Here is a tiny trained network, its code and every weight. The questions are about switching its units off for an input and a class, where a switched-off unit gives its printed mean instead of its output.

import numpy as np


def w(rows, s, z=0):
    codes = np.array(rows[::2]) - 128.0
    scale = np.full(codes.shape[1], s)
    scale[-1] = z or s
    return codes * scale


def norm(h):
    return h / np.sqrt((h * h).mean(-1, keepdims=True) + 1e-5)


def f(y):
    return y / 2 * (1 + np.tanh(0.7978845608 * (y + 0.044715 * y**3)))


def log_softmax(a):
    a = a - a.max(-1, keepdims=True)
    return a - np.log(np.exp(a).sum(-1, keepdims=True))


def net(x, mask):
    res = np.array(x, float).reshape(1, 7) / 4 @ E
    u = 0
    for l in range(2):
        y = f(norm(res) @ A[l][:, :-1].T + A[l][:, -1])
        res = res + np.where(mask[u : u + 10], y, B[l][:, -1]) @ B[l][:, :-1]
        u += 10
    return log_softmax(norm(res)[-1] @ U[:, :-1].T + U[:, -1])


A, B = {}, {}
E = w([
[179,200,212,164,217,32,170,3,79,141,160],'x0',
[110,186,141,83,112,71,95,131,245,136,146],'x1',
[155,153,53,97,181,129,175,145,154,91,64],'x2',
[99,54,199,36,178,160,185,66,195,157,90],'x3',
[187,74,213,183,157,182,121,217,220,177,170],'x4',
[66,163,164,107,106,161,113,163,92,127,121],'x5',
[188,77,127,49,129,52,120,139,148,52,126],'x6',
],0.0057)
A[0] = w([
[134,117,169,73,110,18,203,168,149,132,64,249],'L0N1',
[91,89,79,110,84,87,95,139,164,72,145,103],'L0N2',
[163,173,49,111,142,69,198,133,94,90,108,176],'L0N3',
[94,100,144,168,90,164,152,128,60,169,67,187],'L0N4',
[20,127,55,92,121,164,128,197,114,191,101,165],'L0N5',
[138,207,152,179,158,46,146,36,159,155,132,90],'L0N6',
[98,163,161,207,60,121,125,175,105,105,200,93],'L0N7',
[124,236,191,119,113,60,108,173,156,171,134,202],'L0N8',
[135,169,161,75,195,139,172,134,167,254,120,215],'L0N9',
[144,114,43,63,195,81,170,141,144,83,114,29],'L0N10',
],0.0068,0.002)
B[0] = w([
[168,126,79,94,87,86,53,179,129,93,165,227],'L0N1',
[76,109,214,48,85,140,102,56,127,46,151,179],'L0N2',
[228,66,69,117,245,93,82,92,128,185,39,215],'L0N3',
[147,242,55,92,54,115,75,151,171,194,229,203],'L0N4',
[100,85,173,180,134,29,234,138,110,63,5,226],'L0N5',
[101,23,228,83,2,92,17,7,246,124,197,252],'L0N6',
[191,119,189,112,202,179,22,47,163,182,1,204],'L0N7',
[160,30,58,198,154,66,117,83,102,61,209,223],'L0N8',
[193,156,88,186,127,180,164,55,154,127,166,218],'L0N9',
[133,195,66,119,208,139,82,174,54,131,30,193],'L0N10',
],0.0054,0.0049)
A[1] = w([
[103,172,52,193,90,175,86,145,158,123,59,154],'L1N1',
[120,162,98,103,96,140,34,86,3,187,186,61],'L1N2',
[28,103,75,39,119,159,114,86,157,66,80,94],'L1N3',
[27,145,109,145,107,140,93,99,36,177,93,240],'L1N4',
[119,138,116,92,229,121,104,85,187,119,39,166],'L1N5',
[76,135,197,213,97,166,100,192,116,174,120,5],'L1N6',
[85,116,235,238,92,132,123,165,139,136,163,180],'L1N7',
[134,125,125,165,101,177,79,90,24,153,115,105],'L1N8',
[107,149,121,176,108,240,230,97,145,84,121,148],'L1N9',
[52,98,82,125,72,158,244,154,142,66,124,140],'L1N10',
],0.0071,0.0022)
B[1] = w([
[163,108,107,132,181,107,126,88,70,139,65,220],'L1N1',
[104,174,160,124,51,233,192,154,200,190,204,237],'L1N2',
[73,176,183,190,108,163,128,149,50,105,115,250],'L1N3',
[189,103,96,149,255,151,189,198,201,151,149,237],'L1N4',
[150,131,90,157,145,224,66,105,58,139,151,250],'L1N5',
[145,145,68,139,218,114,86,61,46,103,87,191],'L1N6',
[186,159,70,80,146,121,91,89,110,97,113,254],'L1N7',
[176,220,76,80,132,208,166,189,112,167,102,211],'L1N8',
[150,182,160,183,99,52,199,182,177,227,92,167],'L1N9',
[97,96,201,171,146,34,192,113,159,87,157,199],'L1N10',
],0.0079,0.0041)
U = w([
[63,114,191,171,123,49,227,201,165,139,83,127],'0',
[3,88,188,83,47,132,106,158,87,4,100,34],'1',
[103,68,131,2,102,113,73,232,152,141,185,3],'2',
[150,199,127,114,84,232,169,145,169,222,202,128],'3',
[145,110,164,85,68,81,37,28,180,108,208,184],'4',
[181,146,40,139,204,171,83,145,44,100,51,198],'5',
],0.012,0.0031)

Each question gives the input, the list of numbers given to net, and the class t.
The units are the neurons (one row each of A and B). Each row of codes is followed by its name. A weight is (code - 128) times the scale printed after its matrix; where a second scale follows, it is the last column's (A, B and U).
mask holds one flag per neuron, layer by layer. A switched-off neuron (its flag False) gives its mean, the last column of its row in B, instead of its output. The means were averaged over made-up inputs and are rounded, as every weight is.
A unit's drop is (log p(t) with every unit on - log p(t) with that unit switched off) / (log p(t) with every unit on - log p(t) with every unit switched off).
The circuit of an input: a set's keep is (log p(t) with only the set's units on - log p(t) with every unit switched off) / (log p(t) with every unit on - log p(t) with every unit switched off). Starting from the 12 units with the biggest drops (on a tie, the unit counted first), units are removed one at a time, each time the one whose removal leaves the highest keep (on an exact tie, the one counted first), for as long as the keep stays at least 0.8.
units of the circuit, in order: the units of the circuit, biggest drop first
most important unit: the unit with the biggest drop
k most important neurons: the k neurons with the biggest drops, biggest first
top k neurons in layer l: the k neurons of layer l with the biggest drops, biggest first
drop of u: that unit's drop, to one decimal
input [-4,-3,6,-2,-8,6,-7], class 0: 2 most important neurons	L0N5; L1N10
input [3,-1,-1,1,0,-3,-2], class 4: units of the circuit, in order	L0N6
input [-7,0,8,0,6,5,4], class 0: units of the circuit, in order	L1N10; L0N5
input [-7,-1,-3,3,4,0,-7], class 5: 4 most important neurons	L1N6; L1N7; L1N1; L0N4
input [-8,8,3,-8,-3,0,8], class 1: units of the circuit, in order	L0N2; L1N3
input [1,3,0,-7,0,4,3], class 4: 2 most important neurons	L0N8; L0N10
input [-5,6,6,-7,2,7,0], class 1: 2 most important neurons	L0N5; L0N2
input [3,3,3,6,-6,5,5], class 5: 2 most important neurons	L0N10; L1N5
input [6,-2,-2,-5,-4,1,0], class 3: top 2 neurons in layer 1	L1N2; L1N8
input [6,-2,7,-1,-7,-1,-7], class 3: units of the circuit, in order	L1N2; L0N5
input [-7,2,-2,-7,0,3,3], class 1: top 2 neurons in layer 0	L0N2; L0N10
input [-1,-8,-7,-6,3,1,5], class 3: 3 most important neurons	L1N2; L0N5; L0N4
input [-3,6,-4,0,-8,-5,6], class 1: 2 most important neurons	L0N2; L1N3
input [7,-5,0,1,3,4,-1], class 4: top 2 neurons in layer 0	L0N6; L0N10
input [-6,-5,-6,2,6,-4,-4], class 5: most important unit	L1N6
input [-3,1,-3,3,-3,-2,8], class 1: 2 most important neurons	L0N2; L1N3
input [-6,-8,4,3,8,-7,-8], class 0: top 3 neurons in layer 1	L1N9; L1N10; L1N5
input [-2,-6,2,0,4,-3,0], class 0: top 2 neurons in layer 1	L1N9; L1N5
input [-1,-2,-6,6,2,1,4], class 2: 2 most important neurons	L0N6; L0N5
input [-4,-1,4,3,6,3,8], class 1: top neuron in layer 0	L0N3
input [-6,3,-8,-4,8,-4,1], class 5: 2 most important neurons	L0N6; L1N6
input [5,-4,-7,0,-7,-3,1], class 3: top 2 neurons in layer 0	L0N5; L0N8
input [0,6,0,-3,4,8,-1], class 5: 2 most important neurons	L0N6; L0N7
input [0,-8,1,-4,-2,-4,-4], class 3: 2 most important neurons	L1N2; L0N4
input [8,-6,0,3,-3,7,4], class 4: top 3 neurons in layer 0	L0N6; L0N10; L0N3
input [0,-8,-4,7,2,0,-3], class 3: drop of L0N4	0.3
